Below is a small trained network, with its code and all its weights. Each question gives an input and a class and asks what happens when units are switched off, that is, made to give their printed mean instead of their output.

import numpy as np


def w(rows, s, z=0):
    codes = np.array(rows[::2]) - 128.0
    scale = np.full(codes.shape[1], s)
    scale[-1] = z or s
    return codes * scale


def norm(h):
    return h / np.sqrt((h * h).mean(-1, keepdims=True) + 1e-5)


def f(y):
    return y / 2 * (1 + np.tanh(0.7978845608 * (y + 0.044715 * y**3)))


def log_softmax(a):
    a = a - a.max(-1, keepdims=True)
    return a - np.log(np.exp(a).sum(-1, keepdims=True))


def net(x, mask):
    res = np.array(x, float).reshape(1, 5) / 4 @ E
    u = 0
    for l in range(4):
        y = f(norm(res) @ A[l][:, :-1].T + A[l][:, -1])
        res = res + np.where(mask[u : u + 4], y, B[l][:, -1]) @ B[l][:, :-1]
        u += 4
    return log_softmax(norm(res)[-1] @ U[:, :-1].T + U[:, -1])


A, B = {}, {}
E = w([
[85,175,127,122,132,66],'x0',
[29,132,99,125,39,132],'x1',
[82,175,231,87,101,70],'x2',
[236,163,77,26,128,172],'x3',
[129,180,74,2,31,150],'x4',
],0.0048)
A[0] = w([
[253,108,179,126,166,128,118],'0.n0',
[67,185,216,171,100,78,50],'0.n1',
[219,70,161,122,164,122,25],'0.n2',
[189,209,130,176,173,100,2],'0.n3',
],0.0062,0.0024)
B[0] = w([
[199,193,161,174,165,207,254],'0.n0',
[1,158,106,71,202,134,242],'0.n1',
[93,67,203,111,228,226,181],'0.n2',
[91,137,135,106,166,169,135],'0.n3',
],0.0068,0.003)
A[1] = w([
[97,94,108,206,139,133,255],'1.n0',
[121,83,155,255,156,106,56],'1.n1',
[120,136,83,81,176,99,122],'1.n2',
[78,122,189,90,158,86,109],'1.n3',
],0.0086,0.00081)
B[1] = w([
[116,2,108,32,108,93,215],'1.n0',
[184,94,97,78,61,134,255],'1.n1',
[128,108,172,80,86,149,158],'1.n2',
[74,151,87,185,148,156,252],'1.n3',
],0.0079,0.0031)
A[2] = w([
[173,127,171,114,177,182,88],'2.n0',
[1,146,174,126,157,65,41],'2.n1',
[138,180,90,92,83,148,6],'2.n2',
[134,196,116,109,64,168,104],'2.n3',
],0.0092,0.0022)
B[2] = w([
[106,203,168,117,152,177,208],'2.n0',
[77,129,133,212,100,161,254],'2.n1',
[190,184,122,172,94,60,155],'2.n2',
[170,136,1,169,57,72,173],'2.n3',
],0.0086,0.0063)
A[3] = w([
[156,145,103,155,58,122,44],'3.n0',
[140,81,78,104,87,205,248],'3.n1',
[173,162,93,140,66,79,22],'3.n2',
[198,171,118,129,255,203,202],'3.n3',
],0.008,0.0012)
B[3] = w([
[169,142,123,134,191,71,155],'3.n0',
[151,146,165,66,135,81,180],'3.n1',
[200,176,87,216,199,1,166],'3.n2',
[128,164,214,142,187,146,254],'3.n3',
],0.0099,0.0067)
U = w([
[233,194,37,185,148,16,2],'0',
[19,132,109,209,113,162,184],'1',
[198,181,231,122,234,214,164],'2',
[177,9,103,37,106,106,136],'3',
],0.013,0.00097)

Each question gives the input, the list of numbers given to net, and the class t.
The units are the neurons (one row each of A and B). Each row of codes is followed by its name. A weight is (code - 128) times the scale printed after its matrix; where a second scale follows, it is the last column's (A, B and U).
mask holds one flag per neuron, layer by layer. A switched-off neuron (its flag False) gives its mean, the last column of its row in B, instead of its output. The means were averaged over made-up inputs and are rounded, as every weight is.
A unit's drop is (log p(t) with every unit on - log p(t) with that unit switched off) / (log p(t) with every unit on - log p(t) with every unit switched off).
The circuit of an input: a set's keep is (log p(t) with only the set's units on - log p(t) with every unit switched off) / (log p(t) with every unit on - log p(t) with every unit switched off). Starting from the 12 units with the biggest drops (on a tie, the unit counted first), units are removed one at a time, each time the one whose removal leaves the highest keep (on an exact tie, the one counted first), for as long as the keep stays at least 0.8.
units of the circuit, in order: the units of the circuit, biggest drop first
top k neurons: the k neurons with the biggest drops, biggest first
k most important neurons of layer l: the k neurons of layer l with the biggest drops, biggest first
drop of u: that unit's drop, to one decimal
input [6,-7,7,-2,6], class 1: top 3 neurons	[1.n1; 0.n1; 2.n1]
input [0,-7,7,-3,2], class 1: units of the circuit, in order	[2.n1; 1.n3]
input [1,-2,-6,-2,-7], class 3: units of the circuit, in order	[1.n0; 1.n1]
input [8,8,5,0,8], class 0: units of the circuit, in order	[2.n3; 3.n2]
input [-7,-3,4,-5,0], class 1: units of the circuit, in order	[0.n1; 3.n3]
input [8,-6,1,3,4], class 0: top neuron	[2.n3]
input [-1,2,-3,-7,7], class 0: top 2 neurons	[0.n2; 0.n1]
input [6,-5,7,5,2], class 0: top 2 neurons	[2.n3; 0.n2]
input [5,-3,-3,-8,-3], class 3: 2 most important neurons of layer 1	[1.n1; 1.n0]
input [8,7,-6,5,-8], class 3: drop of 1.n0	0.4
input [5,4,-4,3,-5], class 3: drop of 1.n0	0.4
input [-3,-2,6,-2,-6], class 1: drop of 0.n1	0.9
